Below is a small trained network, with its code and all its weights. Each question gives an input and a class and asks what happens when units are switched off, that is, made to give their printed mean instead of their output.

import numpy as np


def w(rows, s, z=0):
    codes = np.array(rows[::2]) - 128.0
    scale = np.full(codes.shape[1], s)
    scale[-1] = z or s
    return codes * scale


def f(y):
    return np.maximum(y, 0)


def log_softmax(a):
    a = a - a.max(-1, keepdims=True)
    return a - np.log(np.exp(a).sum(-1, keepdims=True))


def net(x, mask):
    res = np.array(x, float).reshape(1, 6) / 4 @ E
    y = f(res @ A[0][:, :-1].T + A[0][:, -1])
    res = res + np.where(mask, y, B[0][:, -1]) @ B[0][:, :-1]
    return log_softmax(res[-1] @ U[:, :-1].T + U[:, -1])


A, B = {}, {}
E = w([
[232,165,134,58,79,140,134,162,108,119,232,154],'x0',
[133,121,73,201,122,122,151,111,244,63,205,51],'x1',
[89,106,169,61,76,185,148,168,149,120,52,126],'x2',
[136,209,73,50,90,203,139,14,191,82,128,143],'x3',
[113,166,162,87,130,79,44,65,129,47,90,139],'x4',
[127,91,78,161,108,175,164,58,73,78,187,123],'x5',
],0.011)
A[0] = w([
[104,141,120,121,135,97,73,71,181,106,103,126,161],'neuron 0',
[167,111,132,146,140,92,129,221,107,134,215,142,126],'neuron 1',
[47,119,137,141,114,159,143,114,251,71,102,112,166],'neuron 2',
[82,123,92,228,157,100,134,78,47,142,161,121,182],'neuron 3',
[181,153,106,86,114,168,153,104,82,150,192,199,165],'neuron 4',
[93,111,104,103,146,136,119,153,146,116,162,164,53],'neuron 5',
[156,127,105,123,122,189,177,146,161,170,188,104,253],'neuron 6',
[105,125,139,147,138,106,102,70,128,112,72,147,213],'neuron 7',
[104,138,164,52,124,104,67,116,150,73,89,138,130],'neuron 8',
[125,148,145,170,134,82,129,186,113,188,111,116,148],'neuron 9',
[122,111,149,108,135,114,88,201,39,126,103,142,201],'neuron 10',
],0.012,0.004)
B[0] = w([
[149,168,93,127,138,146,67,129,179,119,109,123,209],'neuron 0',
[161,111,138,138,98,157,88,173,127,83,219,107,249],'neuron 1',
[186,88,74,168,101,122,142,184,152,144,52,79,241],'neuron 2',
[142,81,69,172,168,138,95,51,117,104,180,146,244],'neuron 3',
[89,161,117,77,112,117,187,92,136,125,210,104,236],'neuron 4',
[112,121,162,75,163,80,152,142,160,121,92,104,131],'neuron 5',
[133,145,65,73,119,109,179,161,128,115,165,147,232],'neuron 6',
[91,150,110,132,182,166,60,100,140,119,86,130,203],'neuron 7',
[151,185,188,136,109,112,101,96,158,138,70,82,219],'neuron 8',
[84,135,140,127,179,129,114,214,142,120,144,152,226],'neuron 9',
[103,129,247,124,125,103,173,118,102,183,108,169,241],'neuron 10',
],0.014,0.016)
U = w([
[101,95,67,152,223,168,111,1,88,114,122,145,225],'0',
[142,99,178,139,177,104,101,172,92,100,209,139,144],'1',
[179,95,63,126,128,144,187,162,157,121,91,87,58],'2',
[123,179,72,48,146,143,227,81,113,120,193,126,177],'3',
[117,146,219,85,131,114,149,33,37,149,119,149,115],'4',
[71,101,175,127,208,114,149,143,74,177,99,183,1],'5',
[141,193,131,111,160,140,80,60,161,125,67,87,134],'6',
],0.0093,0.0021)

Each question gives the input, the list of numbers given to net, and the class t.
The units are the neurons (one row each of A and B). Each row of codes is followed by its name. A weight is (code - 128) times the scale printed after its matrix; where a second scale follows, it is the last column's (A, B and U).
mask holds one flag per neuron, in row order. A switched-off neuron (its flag False) gives its mean, the last column of its row in B, instead of its output. The means were averaged over made-up inputs and are rounded, as every weight is.
A unit's drop is (log p(t) with every unit on - log p(t) with that unit switched off) / (log p(t) with every unit on - log p(t) with every unit switched off).
The circuit of an input: a set's keep is (log p(t) with only the set's units on - log p(t) with every unit switched off) / (log p(t) with every unit on - log p(t) with every unit switched off). Starting from all 11 units, units are removed one at a time, each time the one whose removal leaves the highest keep (on an exact tie, the one counted first), for as long as the keep stays at least 0.8.
circuit, biggest first: the units of the circuit, biggest drop first
unit that matters most: the unit with the biggest drop
k most important neurons: the k neurons with the biggest drops, biggest first
drop of u: that unit's drop, to one decimal
input [8,-6,7,-3,-5,2], class 3: unit that matters most -> neuron 4
input [-2,-3,7,-2,-1,6], class 4: circuit, biggest first -> [neuron 9; neuron 10]
input [-1,4,-3,3,2,3], class 0: 2 most important neurons -> [neuron 3; neuron 8]
input [-5,-5,5,-3,5,5], class 4: 4 most important neurons -> [neuron 10; neuron 2; neuron 9; neuron 8]
input [2,-4,1,0,5,-2], class 4: 2 most important neurons -> [neuron 10; neuron 2]
input [3,6,1,-1,-8,-4], class 3: 4 most important neurons -> [neuron 6; neuron 2; neuron 8; neuron 0]
input [1,-5,-4,1,1,-7], class 4: circuit, biggest first -> [neuron 2; neuron 10]
input [-3,-7,2,0,0,8], class 4: 4 most important neurons -> [neuron 10; neuron 2; neuron 0; neuron 9]
input [0,3,1,-7,3,8], class 0: 2 most important neurons -> [neuron 3; neuron 9]
input [5,-8,4,-2,-7,-8], class 5: 3 most important neurons -> [neuron 10; neuron 9; neuron 3]
input [8,7,-7,-4,-7,8], class 3: 2 most important neurons -> [neuron 6; neuron 4]
input [-3,7,6,4,4,0], class 2: 2 most important neurons -> [neuron 2; neuron 10]
input [-8,-7,-7,-4,4,-2], class 0: 3 most important neurons -> [neuron 3; neuron 7; neuron 0]
input [-7,0,-4,-2,5,-1], class 0: unit that matters most -> neuron 3
input [2,-8,7,4,4,-3], class 4: 2 most important neurons -> [neuron 10; neuron 2]
input [6,-1,1,3,6,-2], class 6: 2 most important neurons -> [neuron 8; neuron 10]
input [-2,8,3,6,-3,7], class 2: drop of neuron 2 -> 1.6
input [-3,0,3,-2,-8,-1], class 1: drop of neuron 7 -> 0.2
input [-1,8,6,-8,3,2], class 2: drop of neuron 2 -> 1.2
input [-2,-1,-3,2,-3,-1], class 0: unit that matters most -> neuron 4
